Below are the code and all the weights of a small trained network. Each question names an input and a class and asks about switching units off, where a switched-off unit gives its printed mean instead of its output.

import numpy as np


def w(rows, s, z=0):
    codes = np.array(rows[::2]) - 128.0
    scale = np.full(codes.shape[1], s)
    scale[-1] = z or s
    return codes * scale


def norm(h):
    return h / np.sqrt((h * h).mean(-1, keepdims=True) + 1e-5)


def f(y):
    return np.maximum(y, 0)


def log_softmax(a):
    a = a - a.max(-1, keepdims=True)
    return a - np.log(np.exp(a).sum(-1, keepdims=True))


def net(x, mask):
    res = np.array(x, float).reshape(1, 6) / 4 @ E
    u = 0
    for l in range(2):
        y = f(norm(res) @ A[l][:, :-1].T + A[l][:, -1])
        res = res + np.where(mask[u : u + 6], y, B[l][:, -1]) @ B[l][:, :-1]
        u += 6
    return log_softmax(norm(res)[-1] @ U[:, :-1].T + U[:, -1])


A, B = {}, {}
E = w([
[48,206,207,128,64,183,4,98,55,132,152,94],'x0',
[154,190,123,84,151,22,142,112,55,239,166,88],'x1',
[127,131,125,125,136,129,120,132,125,125,129,132],'x2',
[125,130,129,135,145,120,124,133,130,124,116,138],'x3',
[68,69,199,122,143,61,159,102,132,56,199,163],'x4',
[125,68,66,88,147,107,54,11,95,114,82,147],'x5',
],0.0035)
A[0] = w([
[131,71,84,30,165,105,83,4,71,101,81,140,12],'0.n0',
[53,101,199,117,132,74,148,127,111,81,166,148,4],'0.n1',
[153,168,143,106,138,15,138,103,55,223,195,76,46],'0.n2',
[118,194,228,124,147,143,207,236,150,143,164,111,36],'0.n3',
[65,82,195,126,152,24,133,117,130,75,176,148,24],'0.n4',
[135,147,140,145,158,85,143,135,100,180,158,144,88],'0.n5',
],0.0041,0.0035)
B[0] = w([
[79,108,57,253,84,55,75,170,162,170,202,133,251],'0.n0',
[183,141,105,88,113,177,156,51,130,88,208,117,177],'0.n1',
[80,197,95,26,138,111,184,154,83,56,94,147,254],'0.n2',
[92,67,20,209,95,52,22,99,107,124,172,143,215],'0.n3',
[227,148,152,97,114,171,171,37,171,90,185,130,199],'0.n4',
[96,183,100,82,112,136,122,127,139,108,108,127,172],'0.n5',
],0.0048,0.0036)
A[1] = w([
[56,194,220,111,92,151,53,83,66,119,184,104,147],'1.n0',
[190,71,70,101,201,49,250,137,194,126,131,167,89],'1.n1',
[86,86,158,177,114,240,113,141,178,27,110,149,7],'1.n2',
[180,199,48,150,118,193,91,176,115,224,11,79,44],'1.n3',
[130,66,145,181,120,202,114,137,188,68,85,154,36],'1.n4',
[128,171,151,192,89,119,180,254,138,132,210,96,43],'1.n5',
],0.0047,0.0017)
B[1] = w([
[195,50,152,191,176,187,175,232,200,174,17,125,253],'1.n0',
[112,142,229,161,103,237,64,183,107,166,54,86,251],'1.n1',
[141,218,92,31,152,32,176,139,68,207,119,107,212],'1.n2',
[140,75,220,106,137,141,193,40,173,10,255,171,223],'1.n3',
[81,226,103,56,134,47,149,150,37,147,159,93,201],'1.n4',
[83,61,38,174,132,70,26,6,139,142,120,170,176],'1.n5',
],0.0048,0.0055)
U = w([
[99,233,85,2,137,71,163,176,71,140,102,107,238],'0',
[93,66,31,229,107,62,46,119,142,143,163,139,233],'1',
[154,87,222,163,139,204,129,217,141,174,28,97,1],'2',
[174,114,183,82,124,172,174,53,157,55,237,135,3],'3',
],0.0074,0.0006)

Each question gives the input, the list of numbers given to net, and the class t.
The units are the neurons (one row each of A and B). Each row of codes is followed by its name. A weight is (code - 128) times the scale printed after its matrix; where a second scale follows, it is the last column's (A, B and U).
mask holds one flag per neuron, layer by layer. A switched-off neuron (its flag False) gives its mean, the last column of its row in B, instead of its output. The means were averaged over made-up inputs and are rounded, as every weight is.
A unit's drop is (log p(t) with every unit on - log p(t) with that unit switched off) / (log p(t) with every unit on - log p(t) with every unit switched off).
The circuit of an input: a set's keep is (log p(t) with only the set's units on - log p(t) with every unit switched off) / (log p(t) with every unit on - log p(t) with every unit switched off). Starting from all 12 units, units are removed one at a time, each time the one whose removal leaves the highest keep (on an exact tie, the one counted first), for as long as the keep stays at least 0.8.
circuit, biggest first: the units of the circuit, biggest drop first
most important unit: the unit with the biggest drop
k most important neurons: the k neurons with the biggest drops, biggest first
top k neurons in layer l: the k neurons of layer l with the biggest drops, biggest first
input [8,-4,-5,6,-7,-8], class 1: most important unit : 1.n5
input [5,6,2,8,8,-7], class 3: 2 most important neurons : (0.n4, 0.n1)
input [1,6,-5,7,-5,8], class 1: top 2 neurons in layer 1 : (1.n2, 1.n4)
input [8,0,5,6,6,-1], class 2: top 2 neurons in layer 1 : (1.n0, 1.n3)
input [-7,-7,7,5,-3,-7], class 0: 3 most important neurons : (1.n4, 1.n2, 0.n0)
input [6,-5,2,-6,-7,-3], class 3: 2 most important neurons : (1.n3, 1.n1)
input [-1,-4,7,-7,-4,-6], class 1: 2 most important neurons : (1.n5, 0.n3)
input [-5,4,3,-4,0,-5], class 1: 3 most important neurons : (0.n3, 1.n5, 1.n0)
input [5,-7,4,-8,2,-1], class 0: 2 most important neurons : (1.n2, 1.n4)
input [4,1,0,7,-3,3], class 2: 3 most important neurons : (1.n0, 0.n3, 1.n5)
input [8,-7,7,1,2,-8], class 1: 3 most important neurons : (1.n5, 0.n3, 1.n1)
input [-6,5,-1,-5,5,-6], class 1: top 2 neurons in layer 1 : (1.n5, 1.n0)
input [-7,6,3,-3,-3,-6], class 2: top 4 neurons in layer 1 : (1.n1, 1.n4, 1.n2, 1.n3)
input [1,1,-8,-5,-8,6], class 3: 2 most important neurons : (1.n3, 0.n3)
input [8,7,2,-3,-6,-5], class 2: circuit, biggest first : (1.n0)
input [1,6,0,-6,-8,3], class 3: 3 most important neurons : (1.n3, 1.n2, 1.n4)
input [5,-5,8,6,2,-5], class 0: 2 most important neurons : (1.n2, 0.n0)
input [7,3,-1,3,0,5], class 2: top 2 neurons in layer 1 : (1.n0, 1.n5)
input [7,-8,8,3,-7,6], class 0: circuit, biggest first : (1.n2, 1.n4)
input [-6,0,-5,2,-2,-6], class 1: top 2 neurons in layer 1 : (1.n5, 1.n0)
input [6,-7,7,-4,-2,-3], class 0: 3 most important neurons : (1.n2, 1.n4, 1.n1)
input [-6,0,-1,-2,3,-2], class 2: circuit, biggest first : (1.n1)
input [-4,-5,1,0,-6,-4], class 3: top 3 neurons in layer 1 : (1.n3, 1.n0, 1.n5)
